Here is a tiny trained network, its code and every weight. The questions are about switching its units off for an input and a target symbol, where a switched-off unit gives its printed mean instead of its output.

import numpy as np


def w(rows, s, z=0):
    codes = np.array(rows[::2]) - 128.0
    scale = np.full(codes.shape[1], s)
    scale[-1] = z or s
    return codes * scale


def f(y):
    return y / 2 * (1 + np.tanh(0.7978845608 * (y + 0.044715 * y**3)))


def softmax(a):
    e = np.exp(a - a.max(-1, keepdims=True))
    return e / e.sum(-1, keepdims=True)


def log_softmax(a):
    a = a - a.max(-1, keepdims=True)
    return a - np.log(np.exp(a).sum(-1, keepdims=True))


def net(x, mask):
    ids = ['ΓΔΛΣΦΨαβεζηθξπτω'.index(c) for c in x.split()]
    T = len(ids)
    res = E[ids] + P[:T]
    r = res
    for j in range(3):
        rows = slice(3 * j, 3 * j + 3)
        q, k, v = (r @ M[0][rows].T for M in (Q, K, V))
        z = softmax(np.where(np.tri(T) > 0, q @ k.T / 3**0.5, -1e9)) @ v
        o = O[0][rows]
        res = res + np.where(mask[j], z, o[:, -1]) @ o[:, :-1]
    y = f(res @ A[0][:, :-1].T + A[0][:, -1])
    res = res + np.where(mask[3:15], y, B[0][:, -1]) @ B[0][:, :-1]
    return log_softmax(res[-1] @ U[:, :-1].T + U[:, -1])


Q, K, V, O, A, B = {}, {}, {}, {}, {}, {}
E = w([
[95,104,172],'Γ',
[175,96,185],'Δ',
[152,125,149],'Λ',
[77,214,109],'Σ',
[103,108,60],'Φ',
[75,147,144],'Ψ',
[160,131,249],'α',
[124,109,55],'β',
[189,187,152],'ε',
[128,174,164],'ζ',
[144,116,148],'η',
[191,175,155],'θ',
[101,104,60],'ξ',
[144,135,175],'π',
[82,147,142],'τ',
[164,163,160],'ω',
],0.019)
P = w([
[64,109,253],'0',
[164,135,75],'1',
[168,133,70],'2',
[165,127,86],'3',
[158,130,95],'4',
[168,132,104],'5',
[158,126,110],'6',
[144,115,120],'7',
[100,116,137],'8',
[60,128,135],'9',
],0.0074)
Q[0] = w([
[132,136,182],'head 0',
[99,161,154],'head 0',
[93,126,101],'head 0',
[72,182,172],'head 1',
[73,94,8],'head 1',
[115,126,200],'head 1',
[155,154,111],'head 2',
[91,186,108],'head 2',
[204,171,153],'head 2',
],0.015)
K[0] = w([
[132,63,206],'head 0',
[175,133,218],'head 0',
[174,118,98],'head 0',
[123,58,183],'head 1',
[153,102,3],'head 1',
[24,147,226],'head 1',
[109,73,157],'head 2',
[164,93,152],'head 2',
[52,145,230],'head 2',
],0.013)
V[0] = w([
[114,111,119],'head 0',
[154,195,106],'head 0',
[126,139,36],'head 0',
[142,37,130],'head 1',
[4,60,159],'head 1',
[158,67,133],'head 1',
[64,156,147],'head 2',
[85,91,96],'head 2',
[110,197,119],'head 2',
],0.018)
O[0] = w([
[90,254,91,96],'head 0',
[100,12,157,154],'head 0',
[62,160,148,3],'head 0',
[255,124,109,102],'head 1',
[188,204,92,141],'head 1',
[236,89,150,121],'head 1',
[31,187,125,164],'head 2',
[160,235,96,40],'head 2',
[84,215,134,150],'head 2',
],0.0071,0.005)
A[0] = w([
[167,143,80,28],'neuron 0',
[196,86,183,217],'neuron 1',
[124,75,72,221],'neuron 2',
[92,113,6,161],'neuron 3',
[172,102,146,252],'neuron 4',
[135,235,114,119],'neuron 5',
[136,113,105,121],'neuron 6',
[95,152,134,90],'neuron 7',
[84,93,84,115],'neuron 8',
[80,116,171,57],'neuron 9',
[140,118,184,47],'neuron 10',
[130,156,228,88],'neuron 11',
],0.015,0.0046)
B[0] = w([
[104,115,254,145],'neuron 0',
[88,189,128,253],'neuron 1',
[148,191,174,179],'neuron 2',
[211,119,217,178],'neuron 3',
[75,168,96,214],'neuron 4',
[139,26,90,188],'neuron 5',
[135,234,155,132],'neuron 6',
[147,156,95,142],'neuron 7',
[224,116,91,159],'neuron 8',
[90,147,139,165],'neuron 9',
[177,78,191,150],'neuron 10',
[205,55,39,169],'neuron 11',
],0.0068,0.011)
U = w([
[250,88,174,131],'Γ',
[186,182,195,123],'Δ',
[115,183,159,110],'Λ',
[64,160,103,119],'Σ',
[128,138,128,105],'Φ',
[145,119,68,96],'Ψ',
[120,220,161,7],'α',
[117,149,140,195],'β',
[92,112,207,164],'ε',
[100,140,130,129],'ζ',
[121,196,140,92],'η',
[100,128,211,129],'θ',
[121,146,129,139],'ξ',
[128,183,130,92],'π',
[141,125,74,142],'τ',
[103,143,175,145],'ω',
],0.011,0.0021)

Each question gives the input, a string of symbols that net reads in full, and the target symbol t.
The units are the heads (3 rows each of Q, K, V and O) and the neurons (one row each of A and B). Each row of codes is followed by its name. A weight is (code - 128) times the scale printed after its matrix; where a second scale follows, it is the last column's (O, A, B and U).
mask holds one flag per unit, heads first, then neurons. A switched-off unit (its flag False) gives its mean, the last column of its rows in O or B, instead of its output. The means were averaged over made-up inputs and are rounded, as every weight is.
A unit's drop is (log p(t) with every unit on - log p(t) with that unit switched off) / (log p(t) with every unit on - log p(t) with every unit switched off).
The circuit of an input: a set's keep is (log p(t) with only the set's units on - log p(t) with every unit switched off) / (log p(t) with every unit on - log p(t) with every unit switched off). Starting from the 12 units with the biggest drops (on a tie, the unit counted first), units are removed one at a time, each time the one whose removal leaves the highest keep (on an exact tie, the one counted first), for as long as the keep stays at least 0.8.
units of the circuit, in order: the units of the circuit, biggest drop first
top k neurons: the k neurons with the biggest drops, biggest first
which heads matter: for each layer, one digit per head in row order, 1 if its drop is at least 0.15 and else 0, layers parted by /
drop when u is switched off: that unit's drop, to one decimal
input Γ ξ Δ π, target Γ: units of the circuit, in order -> (head 1)
input τ θ ξ ε β ω Φ, target Γ: top 4 neurons -> (neuron 3; neuron 1; neuron 4; neuron 8)
input ε θ ε ω ζ, target ε: units of the circuit, in order -> (head 1; head 0)
input Σ ω Ψ ε, target Σ: which heads matter -> 011
input Σ ε θ τ θ, target Σ: which heads matter -> 011
input ε ε θ τ ε, target ε: units of the circuit, in order -> (head 1; head 0)
input θ ε β, target Γ: top 3 neurons -> (neuron 3; neuron 1; neuron 8)
input Δ Ψ Δ θ Ψ Δ, target Δ: which heads matter -> 110
input Ψ θ τ α β Ψ ξ, target Γ: top 2 neurons -> (neuron 3; neuron 1)
input Γ β Ψ Φ ζ ζ, target Γ: units of the circuit, in order -> (neuron 5; head 1)
input Σ ξ ξ τ ε π, target Σ: units of the circuit, in order -> (head 1; head 2)
input θ Γ ζ β η ξ ω β Δ α, target Γ: which heads matter -> 000
input Γ ξ Δ β θ, target Γ: drop when head 1 is switched off -> 1.2
input Σ Γ τ τ Σ ω, target Σ: drop when neuron 3 is switched off -> 0.0
input Σ ξ ζ ω, target Σ: drop when neuron 9 is switched off -> 0.1
input ε β ε ζ ε Λ, target ε: units of the circuit, in order -> (head 1)
